Below are the code and all the weights of a small trained network. Each question names an input and a target symbol and asks about switching units off, where a switched-off unit gives its printed mean instead of its output.

import numpy as np


def w(rows, s, z=0):
    codes = np.array(rows[::2]) - 128.0
    scale = np.full(codes.shape[1], s)
    scale[-1] = z or s
    return codes * scale


def f(y):
    return y / 2 * (1 + np.tanh(0.7978845608 * (y + 0.044715 * y**3)))


def softmax(a):
    e = np.exp(a - a.max(-1, keepdims=True))
    return e / e.sum(-1, keepdims=True)


def log_softmax(a):
    a = a - a.max(-1, keepdims=True)
    return a - np.log(np.exp(a).sum(-1, keepdims=True))


def net(x, mask):
    ids = ['αβεζηθλμπστφψω'.index(c) for c in x.split()]
    T = len(ids)
    res = E[ids] + P[:T]
    r = res
    for j in range(2):
        rows = slice(3 * j, 3 * j + 3)
        q, k, v = (r @ M[0][rows].T for M in (Q, K, V))
        z = softmax(np.where(np.tri(T) > 0, q @ k.T / 3**0.5, -1e9)) @ v
        o = O[0][rows]
        res = res + np.where(mask[j], z, o[:, -1]) @ o[:, :-1]
    y = f(res @ A[0][:, :-1].T + A[0][:, -1])
    res = res + np.where(mask[2:18], y, B[0][:, -1]) @ B[0][:, :-1]
    return log_softmax(res[-1] @ U[:, :-1].T + U[:, -1])


Q, K, V, O, A, B = {}, {}, {}, {}, {}, {}
E = w([
[151,101,36,130],'α',
[95,95,84,218],'β',
[146,140,126,104],'ε',
[57,248,136,147],'ζ',
[167,116,114,156],'η',
[121,99,59,170],'θ',
[177,164,102,72],'λ',
[131,148,49,114],'μ',
[155,208,126,55],'π',
[188,136,91,99],'σ',
[40,145,127,240],'τ',
[39,200,135,198],'φ',
[134,145,119,49],'ψ',
[82,209,90,104],'ω',
],0.015)
P = w([
[81,137,2,179],'0',
[91,122,132,163],'1',
[96,133,117,167],'2',
[115,106,140,157],'3',
[118,107,129,160],'4',
[117,114,143,163],'5',
[115,122,138,157],'6',
],0.012)
Q[0] = w([
[153,103,77,135],'head 0',
[152,73,227,75],'head 0',
[183,106,226,72],'head 0',
[72,180,77,151],'head 1',
[189,109,251,98],'head 1',
[30,152,15,118],'head 1',
],0.013)
K[0] = w([
[116,135,124,135],'head 0',
[140,126,229,113],'head 0',
[181,67,218,137],'head 0',
[149,148,45,151],'head 1',
[149,88,214,135],'head 1',
[127,151,4,156],'head 1',
],0.017)
V[0] = w([
[115,110,132,182],'head 0',
[189,103,130,98],'head 0',
[53,192,40,116],'head 0',
[20,181,235,169],'head 1',
[160,171,100,10],'head 1',
[167,89,27,254],'head 1',
],0.0087)
O[0] = w([
[127,116,181,152,146],'head 0',
[163,122,70,145,82],'head 0',
[79,102,108,70,247],'head 0',
[105,78,205,27,112],'head 1',
[40,191,3,119,104],'head 1',
[165,102,171,184,238],'head 1',
],0.011,0.016)
A[0] = w([
[241,172,138,172,203],'neuron 0',
[195,124,164,151,23],'neuron 1',
[129,95,197,33,213],'neuron 2',
[155,196,122,191,72],'neuron 3',
[87,91,145,154,237],'neuron 4',
[164,173,88,54,63],'neuron 5',
[85,82,117,45,222],'neuron 6',
[79,127,71,157,109],'neuron 7',
[201,124,128,134,231],'neuron 8',
[149,76,193,148,122],'neuron 9',
[54,137,91,107,96],'neuron 10',
[120,61,72,109,141],'neuron 11',
[130,182,109,208,140],'neuron 12',
[62,150,57,157,62],'neuron 13',
[107,4,71,148,96],'neuron 14',
[189,153,72,190,4],'neuron 15',
],0.011,0.0035)
B[0] = w([
[89,84,137,254,176],'neuron 0',
[179,187,165,128,163],'neuron 1',
[101,87,61,146,248],'neuron 2',
[166,40,118,109,180],'neuron 3',
[155,176,101,111,211],'neuron 4',
[61,33,29,111,131],'neuron 5',
[83,117,145,210,204],'neuron 6',
[165,162,152,10,178],'neuron 7',
[123,179,105,181,152],'neuron 8',
[105,160,96,52,221],'neuron 9',
[166,222,212,220,174],'neuron 10',
[70,225,114,198,144],'neuron 11',
[186,98,43,101,209],'neuron 12',
[147,113,155,7,187],'neuron 13',
[123,210,193,97,179],'neuron 14',
[198,36,164,131,179],'neuron 15',
],0.0061,0.016)
U = w([
[166,53,81,142,102],'α',
[175,199,232,183,124],'β',
[155,162,150,145,203],'ε',
[20,158,133,219,82],'ζ',
[140,143,109,228,215],'η',
[161,138,153,211,162],'θ',
[172,145,127,85,164],'λ',
[158,134,105,98,161],'μ',
[132,239,141,109,93],'π',
[162,44,134,75,155],'σ',
[153,98,255,55,5],'τ',
[59,31,81,94,85],'φ',
[96,177,64,114,172],'ψ',
[127,242,209,165,141],'ω',
],0.0065,0.0031)

Each question gives the input, a string of symbols that net reads in full, and the target symbol t.
The units are the heads (3 rows each of Q, K, V and O) and the neurons (one row each of A and B). Each row of codes is followed by its name. A weight is (code - 128) times the scale printed after its matrix; where a second scale follows, it is the last column's (O, A, B and U).
mask holds one flag per unit, heads first, then neurons. A switched-off unit (its flag False) gives its mean, the last column of its rows in O or B, instead of its output. The means were averaged over made-up inputs and are rounded, as every weight is.
A unit's drop is (log p(t) with every unit on - log p(t) with that unit switched off) / (log p(t) with every unit on - log p(t) with every unit switched off).
The circuit of an input: a set's keep is (log p(t) with only the set's units on - log p(t) with every unit switched off) / (log p(t) with every unit on - log p(t) with every unit switched off). Starting from the 12 units with the biggest drops (on a tie, the unit counted first), units are removed one at a time, each time the one whose removal leaves the highest keep (on an exact tie, the one counted first), for as long as the keep stays at least 0.8.
units of the circuit, in order: the units of the circuit, biggest drop first
most important unit: the unit with the biggest drop
k most important neurons: the k neurons with the biggest drops, biggest first
which heads matter: for each layer, one digit per head in row order, 1 if its drop is at least 0.15 and else 0, layers parted by /
drop when u is switched off: that unit's drop, to one decimal
input σ σ λ, target α: which heads matter	11
input π α π ζ θ α, target π: which heads matter	01
input π φ φ, target π: units of the circuit, in order	(head 1; neuron 10; neuron 7; neuron 13)
input τ ζ τ, target τ: units of the circuit, in order	(head 1)
input ζ η σ, target φ: units of the circuit, in order	(head 1; neuron 2; head 0)
input ω φ φ π β θ φ, target ω: 4 most important neurons	(neuron 10; neuron 2; neuron 12; neuron 3)
input ζ ζ ω η, target φ: units of the circuit, in order	(head 1; neuron 2; neuron 10)
input π β ζ θ, target π: which heads matter	01
input ζ ω σ, target φ: which heads matter	01
input φ ζ η ψ α θ, target φ: units of the circuit, in order	(neuron 2; head 1; head 0; neuron 10)
input ζ σ β, target ζ: which heads matter	11
input η ζ σ θ φ, target η: which heads matter	11
input τ ζ φ, target τ: which heads matter	01
input ζ ζ φ ζ π ψ, target φ: which heads matter	01
input η ω η ζ α, target η: 2 most important neurons	(neuron 0; neuron 13)
input μ ζ ζ ε λ, target φ: which heads matter	01
input β τ α μ, target β: units of the circuit, in order	(head 1; neuron 1)
input ζ π ζ ω, target ζ: most important unit	neuron 6
input α τ ζ β, target α: 2 most important neurons	(neuron 12; neuron 15)
input φ ζ α ζ, target φ: which heads matter	11
input π η μ, target π: most important neuron	(neuron 10)
input α η ζ θ ζ ζ ζ, target α: 2 most important neurons	(neuron 12; neuron 3)
input η π ζ ζ θ, target η: 4 most important neurons	(neuron 0; neuron 13; neuron 7; neuron 8)
input ζ φ π β τ τ ζ, target ζ: 2 most important neurons	(neuron 6; neuron 2)
input β η ζ τ, target β: 2 most important neurons	(neuron 1; neuron 2)
input ζ μ π φ, target ζ: drop when neuron 0 is switched off	-0.1
input ω ζ ε, target ζ: drop when neuron 12 is switched off	0.1
